Here is a tiny trained network, its code and every weight. The questions are about switching its units off for an input and a target symbol, where a switched-off unit gives its printed mean instead of its output.

import numpy as np


def w(rows, s, z=0):
    codes = np.array(rows[::2]) - 128.0
    scale = np.full(codes.shape[1], s)
    scale[-1] = z or s
    return codes * scale


def f(y):
    return y / 2 * (1 + np.tanh(0.7978845608 * (y + 0.044715 * y**3)))


def softmax(a):
    e = np.exp(a - a.max(-1, keepdims=True))
    return e / e.sum(-1, keepdims=True)


def log_softmax(a):
    a = a - a.max(-1, keepdims=True)
    return a - np.log(np.exp(a).sum(-1, keepdims=True))


def net(x, mask):
    ids = ['Σαβγδλπφψ'.index(c) for c in x.split()]
    T = len(ids)
    res = E[ids] + P[:T]
    u = 0
    for l in range(3):
        q, k, v = (res @ M[l].T for M in (Q, K, V))
        z = softmax(np.where(np.tri(T) > 0, q @ k.T / 3**0.5, -1e9)) @ v
        res = res + np.where(mask[u], z, O[l][:, -1]) @ O[l][:, :-1]
        u += 1
        y = f(res @ A[l][:, :-1].T + A[l][:, -1])
        res = res + np.where(mask[u : u + 8], y, B[l][:, -1]) @ B[l][:, :-1]
        u += 8
    return log_softmax(res[-1] @ U[:, :-1].T + U[:, -1])


Q, K, V, O, A, B = {}, {}, {}, {}, {}, {}
E = w([
[132,216,78],'Σ',
[135,74,184],'α',
[120,231,49],'β',
[177,84,95],'γ',
[149,204,79],'δ',
[134,71,183],'λ',
[96,165,156],'π',
[228,162,109],'φ',
[154,19,3],'ψ',
],0.019)
P = w([
[84,254,251],'0',
[153,148,133],'1',
[129,140,128],'2',
[115,133,127],'3',
[105,126,127],'4',
[94,122,122],'5',
[86,114,122],'6',
[81,113,119],'7',
[72,109,118],'8',
[64,107,117],'9',
[60,104,115],'10',
[52,103,113],'11',
[45,99,111],'12',
[27,102,115],'13',
],0.0067)
Q[0] = w([
[113,67,247],'0.h1',
[110,60,110],'0.h1',
[225,117,174],'0.h1',
],0.011)
K[0] = w([
[130,62,176],'0.h1',
[101,98,196],'0.h1',
[250,131,203],'0.h1',
],0.012)
V[0] = w([
[229,239,253],'0.h1',
[84,46,80],'0.h1',
[88,161,111],'0.h1',
],0.0065)
O[0] = w([
[2,123,146,70],'0.h1',
[44,133,178,39],'0.h1',
[103,144,243,254],'0.h1',
],0.0067,0.00098)
A[0] = w([
[73,40,149,2],'0.n1',
[103,191,126,174],'0.n2',
[114,44,52,110],'0.n3',
[161,191,120,225],'0.n4',
[122,62,218,96],'0.n5',
[122,60,69,100],'0.n6',
[82,201,97,217],'0.n7',
[174,2,224,145],'0.n8',
],0.01,0.0039)
B[0] = w([
[155,229,165,150],'0.n1',
[243,144,171,166],'0.n2',
[1,158,115,254],'0.n3',
[149,36,167,182],'0.n4',
[184,133,140,137],'0.n5',
[49,223,50,223],'0.n6',
[141,84,112,189],'0.n7',
[205,138,72,182],'0.n8',
],0.0082,0.0079)
Q[1] = w([
[222,115,207],'1.h1',
[181,7,121],'1.h1',
[135,115,85],'1.h1',
],0.011)
K[1] = w([
[176,32,54],'1.h1',
[152,108,173],'1.h1',
[230,255,217],'1.h1',
],0.0085)
V[1] = w([
[97,126,182],'1.h1',
[129,150,181],'1.h1',
[110,6,110],'1.h1',
],0.013)
O[1] = w([
[105,108,179,18],'1.h1',
[171,113,87,3],'1.h1',
[146,249,149,97],'1.h1',
],0.013,0.0055)
A[1] = w([
[225,163,157,1],'1.n1',
[105,160,210,199],'1.n2',
[112,128,2,141],'1.n3',
[115,103,68,248],'1.n4',
[79,71,43,138],'1.n5',
[246,24,206,247],'1.n6',
[97,115,188,242],'1.n7',
[220,150,173,73],'1.n8',
],0.0098,0.0036)
B[1] = w([
[150,49,195,150],'1.n1',
[60,172,106,130],'1.n2',
[81,207,74,253],'1.n3',
[90,162,189,204],'1.n4',
[103,125,201,230],'1.n5',
[137,210,119,201],'1.n6',
[160,215,247,130],'1.n7',
[229,3,179,156],'1.n8',
],0.006,0.016)
Q[2] = w([
[127,252,142],'2.h1',
[119,193,39],'2.h1',
[168,207,116],'2.h1',
],0.014)
K[2] = w([
[182,165,179],'2.h1',
[134,255,173],'2.h1',
[247,162,178],'2.h1',
],0.0086)
V[2] = w([
[159,228,64],'2.h1',
[136,4,109],'2.h1',
[215,157,255],'2.h1',
],0.0072)
O[2] = w([
[83,128,5,176],'2.h1',
[101,126,158,81],'2.h1',
[171,155,48,255],'2.h1',
],0.011,0.009)
A[2] = w([
[150,66,202,98],'2.n1',
[69,110,81,136],'2.n2',
[212,52,195,135],'2.n3',
[77,120,136,86],'2.n4',
[127,191,148,244],'2.n5',
[199,6,160,40],'2.n6',
[140,156,229,237],'2.n7',
[146,201,148,253],'2.n8',
],0.013,0.0053)
B[2] = w([
[26,12,145,128],'2.n1',
[175,175,192,252],'2.n2',
[113,159,152,151],'2.n3',
[119,77,166,194],'2.n4',
[95,49,111,205],'2.n5',
[127,220,156,143],'2.n6',
[76,102,121,131],'2.n7',
[143,69,79,211],'2.n8',
],0.011,0.02)
U = w([
[146,115,143,84],'Σ',
[142,114,137,68],'α',
[148,122,146,105],'β',
[131,39,1,254],'γ',
[149,125,152,118],'δ',
[144,116,145,98],'λ',
[123,64,110,12],'π',
[80,192,90,122],'φ',
[201,245,79,156],'ψ',
],0.0087,0.0044)

Each question gives the input, a string of symbols that net reads in full, and the target symbol t.
The units are the heads (3 rows each of Q, K, V and O) and the neurons (one row each of A and B). Each row of codes is followed by its name. A weight is (code - 128) times the scale printed after its matrix; where a second scale follows, it is the last column's (O, A, B and U).
mask holds one flag per unit, layer by layer, with each layer's heads first. A switched-off unit (its flag False) gives its mean, the last column of its rows in O or B, instead of its output. The means were averaged over made-up inputs and are rounded, as every weight is.
A unit's drop is (log p(t) with every unit on - log p(t) with that unit switched off) / (log p(t) with every unit on - log p(t) with every unit switched off).
The circuit of an input: a set's keep is (log p(t) with only the set's units on - log p(t) with every unit switched off) / (log p(t) with every unit on - log p(t) with every unit switched off). Starting from the 12 units with the biggest drops (on a tie, the unit counted first), units are removed one at a time, each time the one whose removal leaves the highest keep (on an exact tie, the one counted first), for as long as the keep stays at least 0.8.
circuit, biggest first: the units of the circuit, biggest drop first
k most important neurons: the k neurons with the biggest drops, biggest first
k most important neurons of layer l: the k neurons of layer l with the biggest drops, biggest first
drop when u is switched off: that unit's drop, to one decimal
input ψ Σ λ α, target ψ: 4 most important neurons of layer 1	[1.n3; 1.n8; 1.n1; 1.n4]
input λ π δ ψ γ δ, target γ: 4 most important neurons	[2.n2; 1.n6; 1.n5; 0.n5]
input ψ α ψ π ψ ψ ψ ψ ψ γ, target ψ: 3 most important neurons of layer 1	[1.n6; 1.n8; 1.n5]
input ψ β γ ψ ψ Σ β ψ π φ γ, target ψ: circuit, biggest first	[2.n5; 2.n4]
input φ π π ψ φ φ, target γ: circuit, biggest first	[2.n2]
input π ψ ψ β ψ, target φ: circuit, biggest first	[0.n6; 1.n3; 0.n3]
input λ β γ β γ ψ π λ β, target γ: 3 most important neurons	[2.n2; 1.n6; 0.n6]
input α Σ γ λ γ γ γ π γ δ α, target γ: 3 most important neurons of layer 0	[0.n2; 0.n4; 0.n6]
input γ γ ψ π ψ π δ ψ γ λ, target ψ: 4 most important neurons of layer 0	[0.n8; 0.n5; 0.n3; 0.n6]
input π β γ ψ π ψ ψ β, target γ: 3 most important neurons	[1.n6; 2.n2; 0.n6]
input ψ γ Σ φ α λ, target ψ: 4 most important neurons of layer 1	[1.n8; 1.n3; 1.n1; 1.n4]
input ψ φ φ α φ λ γ ψ λ, target γ: 3 most important neurons	[0.n2; 2.n2; 0.n4]
input φ ψ β π ψ φ π Σ δ δ δ Σ, target γ: 4 most important neurons	[2.n2; 1.n6; 0.n6; 1.n5]
input φ α ψ ψ γ φ γ, target φ: most important neuron of layer 1	[1.n5]
input φ φ φ ψ λ π α β ψ λ, target γ: 3 most important neurons of layer 0	[0.n2; 0.n4; 0.n6]
input ψ α δ ψ γ φ α, target γ: 3 most important neurons	[0.n2; 2.n2; 0.n4]
input δ ψ π φ α, target ψ: 3 most important neurons of layer 0	[0.n8; 0.n3; 0.n5]
input Σ ψ Σ, target γ: 4 most important neurons	[2.n2; 1.n6; 1.n5; 0.n5]
input π π φ δ φ λ Σ λ γ, target π: 3 most important neurons	[0.n2; 2.n1; 1.n6]
input ψ π γ φ π π Σ ψ ψ ψ α π φ, target γ: 3 most important neurons	[2.n2; 0.n6; 0.n3]
input φ ψ φ β γ, target φ: 2 most important neurons of layer 1	[1.n8; 1.n1]
input ψ ψ λ π γ ψ γ ψ λ ψ ψ γ ψ π, target γ: drop when 2.n2 is switched off	0.5
input π ψ ψ Σ γ, target π: drop when 2.h1 is switched off	1.2
input δ Σ ψ ψ ψ Σ λ φ α α λ φ γ ψ, target φ: drop when 0.n7 is switched off	0.5
input π α π δ β λ λ π π φ δ, target γ: drop when 1.n5 is switched off	0.4
